Below are the code and all the weights of a small trained network. Each question names an input and a target symbol and asks about switching units off, where a switched-off unit gives its printed mean instead of its output.

import numpy as np


def w(rows, s, z=0):
    codes = np.array(rows[::2]) - 128.0
    scale = np.full(codes.shape[1], s)
    scale[-1] = z or s
    return codes * scale


def norm(h):
    return h / np.sqrt((h * h).mean(-1, keepdims=True) + 1e-5)


def f(y):
    return np.maximum(y, 0)


def softmax(a):
    e = np.exp(a - a.max(-1, keepdims=True))
    return e / e.sum(-1, keepdims=True)


def log_softmax(a):
    a = a - a.max(-1, keepdims=True)
    return a - np.log(np.exp(a).sum(-1, keepdims=True))


def net(x, mask):
    ids = ['βγζηθλμπστ'.index(c) for c in x.split()]
    T = len(ids)
    res = E[ids] + P[:T]
    u = 0
    for l in range(2):
        r = norm(res)
        for j in range(2):
            rows = slice(3 * j, 3 * j + 3)
            q, k, v = (r @ M[l][rows].T for M in (Q, K, V))
            z = softmax(np.where(np.tri(T) > 0, q @ k.T / 3**0.5, -1e9)) @ v
            o = O[l][rows]
            res = res + np.where(mask[u + j], z, o[:, -1]) @ o[:, :-1]
        u += 2
        y = f(norm(res) @ A[l][:, :-1].T + A[l][:, -1])
        res = res + np.where(mask[u : u + 12], y, B[l][:, -1]) @ B[l][:, :-1]
        u += 12
    return log_softmax(norm(res)[-1] @ U[:, :-1].T + U[:, -1])


Q, K, V, O, A, B = {}, {}, {}, {}, {}, {}
E = w([
[191,65,172,99],'β',
[233,49,158,79],'γ',
[192,131,47,101],'ζ',
[117,167,110,63],'η',
[159,156,33,58],'θ',
[174,96,155,53],'λ',
[125,167,88,70],'μ',
[226,39,153,37],'π',
[172,120,85,35],'σ',
[152,243,252,182],'τ',
],0.0019)
P = w([
[116,63,159,252],'0',
[73,125,106,65],'1',
[117,111,114,58],'2',
[158,120,126,44],'3',
[139,113,134,19],'4',
[170,116,155,15],'5',
[193,124,183,14],'6',
[203,138,168,7],'7',
[192,152,183,10],'8',
[198,159,190,18],'9',
[194,183,200,30],'10',
],0.0014)
Q[0] = w([
[147,147,112,109],'0.h1',
[121,123,167,64],'0.h1',
[135,96,116,175],'0.h1',
[78,69,75,200],'0.h2',
[230,201,152,39],'0.h2',
[2,73,68,252],'0.h2',
],0.0077)
K[0] = w([
[142,147,118,132],'0.h1',
[162,171,241,186],'0.h1',
[126,112,106,79],'0.h1',
[101,2,63,44],'0.h2',
[156,202,199,163],'0.h2',
[71,34,57,87],'0.h2',
],0.0068)
V[0] = w([
[72,133,195,213],'0.h1',
[133,56,43,35],'0.h1',
[126,123,128,47],'0.h1',
[104,213,165,249],'0.h2',
[75,223,196,153],'0.h2',
[62,129,1,127],'0.h2',
],0.003)
O[0] = w([
[218,142,100,190,81],'0.h1',
[57,47,148,105,152],'0.h1',
[63,120,77,122,164],'0.h1',
[39,3,90,55,177],'0.h2',
[90,6,139,64,200],'0.h2',
[254,125,130,82,3],'0.h2',
],0.0028,0.0033)
A[0] = w([
[2,139,101,140,83],'0.n1',
[37,112,180,182,163],'0.n2',
[219,126,92,136,70],'0.n3',
[68,181,209,66,60],'0.n4',
[90,99,91,142,67],'0.n5',
[163,127,133,117,60],'0.n6',
[168,79,49,56,76],'0.n7',
[215,167,147,82,95],'0.n8',
[136,128,115,124,62],'0.n9',
[115,80,228,165,254],'0.n10',
[61,172,38,100,179],'0.n11',
[177,178,40,169,131],'0.n12',
],0.003,0.0013)
B[0] = w([
[210,2,163,28,215],'0.n1',
[123,92,129,55,209],'0.n2',
[99,108,138,51,136],'0.n3',
[175,67,35,173,255],'0.n4',
[163,97,118,85,152],'0.n5',
[113,118,90,111,129],'0.n6',
[128,186,195,236,237],'0.n7',
[11,103,160,110,183],'0.n8',
[167,135,121,105,128],'0.n9',
[83,175,93,35,255],'0.n10',
[133,49,241,125,246],'0.n11',
[92,121,98,96,151],'0.n12',
],0.0024,0.0017)
Q[1] = w([
[89,155,232,1],'1.h1',
[178,147,61,201],'1.h1',
[127,31,127,172],'1.h1',
[79,140,167,63],'1.h2',
[79,135,174,54],'1.h2',
[75,155,169,106],'1.h2',
],0.0086)
K[1] = w([
[208,158,118,215],'1.h1',
[42,42,127,71],'1.h1',
[95,247,84,2],'1.h1',
[182,74,116,180],'1.h2',
[203,33,118,196],'1.h2',
[190,112,118,202],'1.h2',
],0.0061)
V[1] = w([
[131,55,201,130],'1.h1',
[48,107,168,226],'1.h1',
[127,110,97,208],'1.h1',
[179,111,95,131],'1.h2',
[3,77,160,65],'1.h2',
[140,146,201,141],'1.h2',
],0.0048)
O[1] = w([
[138,1,150,159,127],'1.h1',
[126,89,34,190,147],'1.h1',
[156,114,16,79,104],'1.h1',
[149,88,134,112,101],'1.h2',
[114,231,108,226,252],'1.h2',
[25,108,68,118,136],'1.h2',
],0.004)
A[1] = w([
[79,125,72,99,118],'1.n1',
[142,128,114,63,198],'1.n2',
[151,127,185,97,212],'1.n3',
[79,74,152,118,97],'1.n4',
[174,159,85,79,73],'1.n5',
[140,195,138,255,25],'1.n6',
[121,207,137,139,97],'1.n7',
[86,141,141,118,89],'1.n8',
[106,72,71,195,121],'1.n9',
[104,210,178,153,2],'1.n10',
[89,148,105,107,172],'1.n11',
[190,133,179,101,168],'1.n12',
],0.0057,0.0017)
B[1] = w([
[129,134,187,122,253],'1.n1',
[120,106,130,179,219],'1.n2',
[185,120,80,202,191],'1.n3',
[94,95,172,62,248],'1.n4',
[89,254,61,79,157],'1.n5',
[58,40,203,144,181],'1.n6',
[107,152,64,152,217],'1.n7',
[134,99,153,71,206],'1.n8',
[167,233,88,153,235],'1.n9',
[144,130,86,103,211],'1.n10',
[154,69,167,128,251],'1.n11',
[201,117,112,178,155],'1.n12',
],0.0044,0.0025)
U = w([
[108,82,92,102,55],'β',
[120,88,9,144,147],'γ',
[186,97,166,145,134],'ζ',
[213,136,113,70,158],'η',
[87,230,73,69,202],'θ',
[170,222,184,164,119],'λ',
[163,95,132,143,102],'μ',
[85,102,171,191,4],'π',
[83,102,163,79,62],'σ',
[72,129,105,206,245],'τ',
],0.012,0.003)

Each question gives the input, a string of symbols that net reads in full, and the target symbol t.
The units are the heads (3 rows each of Q, K, V and O) and the neurons (one row each of A and B). Each row of codes is followed by its name. A weight is (code - 128) times the scale printed after its matrix; where a second scale follows, it is the last column's (O, A, B and U).
mask holds one flag per unit, layer by layer, with each layer's heads first. A switched-off unit (its flag False) gives its mean, the last column of its rows in O or B, instead of its output. The means were averaged over made-up inputs and are rounded, as every weight is.
A unit's drop is (log p(t) with every unit on - log p(t) with that unit switched off) / (log p(t) with every unit on - log p(t) with every unit switched off).
The circuit of an input: a set's keep is (log p(t) with only the set's units on - log p(t) with every unit switched off) / (log p(t) with every unit on - log p(t) with every unit switched off). Starting from the 12 units with the biggest drops (on a tie, the unit counted first), units are removed one at a time, each time the one whose removal leaves the highest keep (on an exact tie, the one counted first), for as long as the keep stays at least 0.8.
circuit, biggest first: the units of the circuit, biggest drop first
top k neurons: the k neurons with the biggest drops, biggest first
top k neurons in layer l: the k neurons of layer l with the biggest drops, biggest first
heads that matter: for each layer, one digit per head in row order, 1 if its drop is at least 0.15 and else 0, layers parted by /
input λ β β β σ β ζ θ, target τ: top 3 neurons in layer 0 => 0.n4; 0.n10; 0.n2
input π σ ζ, target σ: top 2 neurons => 0.n11; 0.n10
input β σ τ τ β σ, target γ: circuit, biggest first => 0.h2; 0.h1; 1.h1; 1.n9
input σ ζ λ τ σ μ τ ζ σ π, target θ: heads that matter => 01 / 11
input μ θ σ η, target ζ: top 2 neurons in layer 0 => 0.n3; 0.n10
input θ ζ σ β σ, target λ: heads that matter => 01 / 10
input λ β σ β π θ μ π, target τ: top 2 neurons in layer 1 => 1.n6; 1.n7
input σ σ τ τ, target θ: top 2 neurons => 0.n11; 0.n12
input β θ γ μ, target γ: circuit, biggest first => 0.h2; 1.h1
input λ τ λ σ σ τ, target τ: circuit, biggest first => 1.h2; 1.h1; 0.h2
input λ θ π τ π ζ σ τ β, target τ: heads that matter => 10 / 11
input β π σ τ τ, target γ: circuit, biggest first => 0.h1; 0.h2; 1.h1
input τ ζ σ σ, target τ: top 2 neurons => 1.n9; 0.n10
input σ τ ζ, target σ: heads that matter => 01 / 00
input β μ ζ μ σ, target γ: circuit, biggest first => 0.h2; 1.h1
input τ σ σ τ π, target π: top 3 neurons => 0.n2; 0.n10; 0.n7
input σ τ τ τ β β λ ζ ζ τ, target θ: top 4 neurons in layer 0 => 0.n11; 0.n7; 0.n10; 0.n2
input τ μ λ, target τ: heads that matter => 11 / 01
input μ μ τ τ τ ζ γ σ σ, target ζ: top 2 neurons in layer 0 => 0.n3; 0.n11
input τ τ λ σ σ μ, target π: top 3 neurons in layer 0 => 0.n10; 0.n2; 0.n7
input σ σ σ τ τ γ, target θ: top neuron => 0.n7
input ζ σ τ β λ θ μ σ τ, target η: top neuron => 0.n10
input τ σ β, target τ: top 4 neurons in layer 0 => 0.n10; 0.n1; 0.n2; 0.n11
input β θ σ ζ σ θ ζ σ γ, target γ: top 3 neurons in layer 0 => 0.n1; 0.n8; 0.n4
